Below is a small trained network, with its code and all its weights. Each question gives an input and a target symbol and asks what happens when units are switched off, that is, made to give their printed mean instead of their output.

import numpy as np


def w(rows, s, z=0):
    codes = np.array(rows[::2]) - 128.0
    scale = np.full(codes.shape[1], s)
    scale[-1] = z or s
    return codes * scale


def f(y):
    return y / 2 * (1 + np.tanh(0.7978845608 * (y + 0.044715 * y**3)))


def softmax(a):
    e = np.exp(a - a.max(-1, keepdims=True))
    return e / e.sum(-1, keepdims=True)


def log_softmax(a):
    a = a - a.max(-1, keepdims=True)
    return a - np.log(np.exp(a).sum(-1, keepdims=True))


def net(x, mask):
    ids = ['βδεζηθμξπστφψω'.index(c) for c in x.split()]
    T = len(ids)
    res = E[ids] + P[:T]
    u = 0
    for l in range(3):
        q, k, v = (res @ M[l].T for M in (Q, K, V))
        z = softmax(np.where(np.tri(T) > 0, q @ k.T / 4**0.5, -1e9)) @ v
        res = res + np.where(mask[u], z, O[l][:, -1]) @ O[l][:, :-1]
        u += 1
        y = f(res @ A[l][:, :-1].T + A[l][:, -1])
        res = res + np.where(mask[u : u + 4], y, B[l][:, -1]) @ B[l][:, :-1]
        u += 4
    return log_softmax(res[-1] @ U[:, :-1].T + U[:, -1])


Q, K, V, O, A, B = {}, {}, {}, {}, {}, {}
E = w([
[127,116,115],'β',
[112,118,157],'δ',
[135,132,105],'ε',
[186,114,152],'ζ',
[166,4,181],'η',
[92,132,113],'θ',
[90,134,110],'μ',
[63,149,93],'ξ',
[63,17,115],'π',
[112,124,114],'σ',
[79,124,176],'τ',
[133,113,114],'φ',
[193,143,144],'ψ',
[139,136,100],'ω',
],0.019)
P = w([
[112,160,149],'0',
[102,72,109],'1',
[61,193,198],'2',
[116,35,104],'3',
[50,197,214],'4',
[122,10,95],'5',
[46,193,225],'6',
[145,72,96],'7',
],0.011)
Q[0] = w([
[46,154,250],'0.h0',
[124,111,90],'0.h0',
[58,187,255],'0.h0',
[192,73,186],'0.h0',
],0.0074)
K[0] = w([
[66,93,254],'0.h0',
[141,122,81],'0.h0',
[43,77,202],'0.h0',
[113,168,245],'0.h0',
],0.0089)
V[0] = w([
[184,118,201],'0.h0',
[54,3,173],'0.h0',
[127,53,107],'0.h0',
[176,81,186],'0.h0',
],0.0047)
O[0] = w([
[65,132,89,72],'0.h0',
[99,1,141,254],'0.h0',
[125,145,102,152],'0.h0',
[99,119,68,92],'0.h0',
],0.0059,0.0039)
A[0] = w([
[122,50,89,64],'0.n0',
[105,216,141,103],'0.n1',
[193,114,147,3],'0.n2',
[251,129,152,150],'0.n3',
],0.012,0.0064)
B[0] = w([
[152,234,125,254],'0.n0',
[254,199,168,186],'0.n1',
[94,75,34,105],'0.n2',
[180,47,173,138],'0.n3',
],0.0087,0.0037)
Q[1] = w([
[114,95,51],'1.h0',
[123,254,183],'1.h0',
[121,90,138],'1.h0',
[106,113,220],'1.h0',
],0.014)
K[1] = w([
[180,74,37],'1.h0',
[122,82,251],'1.h0',
[108,164,113],'1.h0',
[88,47,196],'1.h0',
],0.013)
V[1] = w([
[10,164,164],'1.h0',
[131,69,198],'1.h0',
[204,26,204],'1.h0',
[192,193,76],'1.h0',
],0.011)
O[1] = w([
[133,202,54,255],'1.h0',
[88,177,163,157],'1.h0',
[82,137,248,91],'1.h0',
[181,62,137,50],'1.h0',
],0.012,0.0065)
A[1] = w([
[12,209,199,208],'1.n0',
[104,195,121,160],'1.n1',
[172,95,190,3],'1.n2',
[238,170,166,229],'1.n3',
],0.011,0.004)
B[1] = w([
[183,105,108,254],'1.n0',
[147,93,157,195],'1.n1',
[139,150,59,131],'1.n2',
[11,198,154,144],'1.n3',
],0.011,0.02)
Q[2] = w([
[15,157,82],'2.h0',
[124,127,254],'2.h0',
[57,111,51],'2.h0',
[91,166,52],'2.h0',
],0.0071)
K[2] = w([
[80,202,26],'2.h0',
[210,245,254],'2.h0',
[81,79,235],'2.h0',
[201,74,225],'2.h0',
],0.0054)
V[2] = w([
[169,146,184],'2.h0',
[164,202,201],'2.h0',
[192,202,162],'2.h0',
[150,253,163],'2.h0',
],0.0062)
O[2] = w([
[150,211,136,4],'2.h0',
[33,253,153,4],'2.h0',
[78,235,173,223],'2.h0',
[100,181,192,207],'2.h0',
],0.0061,0.0015)
A[2] = w([
[10,76,122,121],'2.n0',
[35,79,104,133],'2.n1',
[89,93,202,32],'2.n2',
[74,114,180,2],'2.n3',
],0.012,0.009)
B[2] = w([
[114,141,252,175],'2.n0',
[144,182,213,254],'2.n1',
[155,190,63,135],'2.n2',
[204,99,135,125],'2.n3',
],0.012,0.0029)
U = w([
[100,102,113,165],'β',
[156,122,125,105],'δ',
[20,118,150,207],'ε',
[142,119,184,109],'ζ',
[175,11,233,151],'η',
[104,128,105,112],'θ',
[98,141,91,85],'μ',
[64,193,2,38],'ξ',
[211,5,23,90],'π',
[92,114,95,188],'σ',
[233,151,95,50],'τ',
[84,27,190,254],'φ',
[124,153,156,84],'ψ',
[38,124,156,140],'ω',
],0.0095,0.0065)

Each question gives the input, a string of symbols that net reads in full, and the target symbol t.
The units are the heads (4 rows each of Q, K, V and O) and the neurons (one row each of A and B). Each row of codes is followed by its name. A weight is (code - 128) times the scale printed after its matrix; where a second scale follows, it is the last column's (O, A, B and U).
mask holds one flag per unit, layer by layer, with each layer's heads first. A switched-off unit (its flag False) gives its mean, the last column of its rows in O or B, instead of its output. The means were averaged over made-up inputs and are rounded, as every weight is.
A unit's drop is (log p(t) with every unit on - log p(t) with that unit switched off) / (log p(t) with every unit on - log p(t) with every unit switched off).
The circuit of an input: a set's keep is (log p(t) with only the set's units on - log p(t) with every unit switched off) / (log p(t) with every unit on - log p(t) with every unit switched off). Starting from the 12 units with the biggest drops (on a tie, the unit counted first), units are removed one at a time, each time the one whose removal leaves the highest keep (on an exact tie, the one counted first), for as long as the keep stays at least 0.8.
units of the circuit, in order: the units of the circuit, biggest drop first
unit that matters most: the unit with the biggest drop
k most important neurons: the k neurons with the biggest drops, biggest first
k most important neurons of layer l: the k neurons of layer l with the biggest drops, biggest first
input ξ ξ β τ τ τ ε, target τ: units of the circuit, in order -> [1.n0; 1.h0; 1.n1]
input ξ η ξ ξ π ξ ε, target π: unit that matters most -> 0.n0
input η ξ ω, target η: 3 most important neurons -> [1.n0; 0.n0; 1.n3]
input ε ψ ξ, target ψ: units of the circuit, in order -> [0.n3; 1.h0; 2.n2]
input ε ε ε τ ε ξ μ, target τ: units of the circuit, in order -> [1.n0; 1.h0]
input ξ ε ψ ξ ξ ε ε, target ψ: units of the circuit, in order -> [2.h0; 1.h0; 0.n3; 2.n2]
input σ τ θ ξ ξ τ, target π: 3 most important neurons -> [1.n3; 0.n0; 0.n1]
input ψ ξ ψ ε ε, target ψ: 3 most important neurons -> [0.n1; 1.n3; 0.n3]
input ξ ξ β ξ μ ξ, target π: 3 most important neurons -> [1.n3; 0.n3; 0.n0]
input τ φ ε τ ξ ξ ξ, target τ: 2 most important neurons -> [1.n0; 0.n1]
input ε ε ξ η, target φ: 4 most important neurons -> [0.n0; 1.n3; 1.n0; 0.n1]
input β ω ξ, target ξ: 3 most important neurons -> [1.n3; 1.n0; 0.n1]
input ξ ξ ω π ε, target π: units of the circuit, in order -> [0.n0; 1.h0; 2.h0; 0.n3]
input ξ β ξ ξ ε, target ε: unit that matters most -> 0.n1
input η ε ε ξ ε, target η: 2 most important neurons of layer 0 -> [0.n0; 0.n3]
input ε ξ ξ ζ η ξ σ, target η: 2 most important neurons of layer 1 -> [1.n0; 1.n1]
input ξ ξ ψ, target ψ: 3 most important neurons -> [1.n3; 1.n2; 2.n3]
input ξ ξ π τ, target π: 2 most important neurons of layer 1 -> [1.n0; 1.n3]
input ξ δ ω τ σ, target τ: 3 most important neurons -> [1.n0; 1.n3; 0.n1]
input τ π ξ ε β, target π: unit that matters most -> 0.h0
input β β ψ, target ψ: 2 most important neurons -> [2.n3; 1.n3]
input θ π μ, target π: 2 most important neurons of layer 1 -> [1.n0; 1.n3]
input η τ θ ε ε μ θ, target τ: 3 most important neurons -> [1.n0; 0.n0; 1.n3]
input ψ ξ τ ξ ξ ξ ξ, target τ: units of the circuit, in order -> [1.n0; 1.h0; 0.n1]
input ε π θ, target π: 2 most important neurons -> [1.n0; 1.n3]
